Group and class of each row:
[ -5 -18 -18   9   4  -1   2 -57  25  10   8 -30 -11  27   0  -4  28  12
   7 -32 -22  -5  28  -9] => <45>/z104
[-16   0 -43  23  17  31  -5 -66  38   8   3 -36 -21  14   1  -6  32  16
  40 -26 -40  -3   9   7] => <45>/z443
[ -5  24 -35   7  33   3 -21  30 -41  -4 -28  -2  -2  -1  -3  -3   9  17
 -28   1 -44  36  10  10] => <44>/Z971
[  1   9 -15   3  32  12 -10  24 -30  -6 -18  -6  -3  14  -6  -2   1  13
 -12  -9 -34  13  16  15] => <44>/Z977
[-20  13 -36  -4  23  10 -13 -13  -4   0  -5 -13  -2   7   2  11  36   5
  -9  13 -24  33 -26  -3] => <52>/z367
[-16   1 -37   5  22   6   0 -60  12   9  12 -35 -13  23   0  -3  34   6
  19 -15 -42  14  27  -4] => <45>/z898
[-26  32 -32   8  15  12 -26   3 -47  -4 -11  21  16   7  -2  19   7  13
  -2  29 -10  51 -27  11] => <52>/Z268
[-16   1 -29  -5  48   8 -10  -3 -34   2 -23 -10   3  17  -6   6  15  -4
  -2   3 -44  33  22  15] => <44>/z645
[ -5  -6 -34   9  20  10 -12 -40  28  11  13 -24  -9  -1   8  -9  13   8
  31  -5 -45  -9  19  -4] => <45>/z898
[-11   2 -33  15  14  10  13 -40  -6  13   3 -22 -14   5  -7  -3  30   2
  25  -1 -29  17  17  -9] => <45>/z443
[ -4   9 -25  -2  39  18  -5  17 -32 -19 -20  -5  -7   4  -5   1   4   0
 -16   9 -29  28   3  16] => <44>/Z977
[-11   8 -40   8  45  12  -7  19 -24   1 -18   1   0   7   2   1  11  13
  -9  19 -45  30  18   7] => <44>/Z977
[-19  14 -16  -7  -5   7  -4  25  13 -17   0  27   8 -24  -2   6  -1   0
  -1  43  -4  15 -38  -2] => <52>/z367
[-42  32 -37 -23  25  26 -31 -43  16  12  -3 -28   6  11 -12  30  51   0
  15  -6 -28  30 -17  18] => <52>/Z614
[-24   6 -21 -19   9  -3 -15  -8  -9   5  12  -4   7  10  -4  18  22  -5
  -1  32 -19  26  -7  -2] => <52>/Z268
[-20  16 -35  -6  19  18 -28  -3  -4   1  -9  -7  10  -7 -12  25  38  -2
   3   2 -28  22 -12  17] => <52>/Z614
[-12  18 -39   5  37  15 -13   2 -17  -9 -14   0  -2  10  -1   2   9  17
  -7   8 -49  23   9  10] => <44>/Z977
[-19  25 -58  -6  55  12  -6   9 -50   2 -17 -21  -5  23 -11   2  31  14
 -29  17 -58  50  30   9] => <44>/Z971
[-29   2 -51  44  26  13 -11 -41 -53  19  -9 -29 -14  15 -18   2  39  17
  20   1 -24  74   3   2] => <45>/z104
[ 14 -10 -35   5  20  17  -3 -51  18  18   2 -28 -17   2   4  -5  21   6
  35  -3 -44   1  24  -5] => <45>/z898
[-20  20 -29 -12  13   9 -16  -9  -4  -3   0   1   8  -6  -7  15  23  -6
  -3  23 -16  26 -17   1] => <52>/z367
[ -5  19 -23  11  48  22  -5   7 -66  -5 -22  -8  -6  36  -1  -1   8  18
 -13   5 -35  43  24  16] => <44>/Z971
[ -7  -1 -17   4  28   1   4   2 -34  -2   1  -7  -1  17   2  -6   5  12
  -8   3 -36  18  28   4] => <44>/z645
[-16   9 -26  -6  24   8 -12  18  -3  -7 -15  15   8 -17  -4   5   2  11
  -7  10 -26  16 -18   1] => <52>/z367
[-16  17 -28  19  32  13  -6  23 -65  -5 -24  11  -1  16  -7 -14   3  12
 -19  18 -20  54  -5  21] => <44>/Z977
[-14  19 -40  39  43  22 -12  20 -77 -10 -27  -2 -45   5 -21  12  39  16
 -13  20 -16  69 -21  17] => <44>/z645
[ -4   9 -32  -5  31  13  -7  29 -46  -9 -21   3  -5  10  -2   0   8   9
 -24   6 -34  35  10   7] => <44>/Z971
[-24  19 -39   2  27   9 -18 -10 -40  10  -6  -4  11   3 -15  21  44   7
  -6  21 -22  59 -19   4] => <52>/Z268
[ 13  16 -33  11  33   0  -4  11 -59   3 -23  -1  -5  24  -9   1   9  16
 -12  11 -27  51  13  14] => <44>/Z971
[-19  22 -31  -8  38  24 -21 -12  12   9 -14 -23   7   7  -7  17  32  -2
   6   0 -20  12 -16   9] => <52>/Z614
[-15  23 -45  20  49  10 -15   5 -64   1 -17  -7  -1  24  -7   2  14  14
 -12  11 -32  53  18  18] => <44>/z645
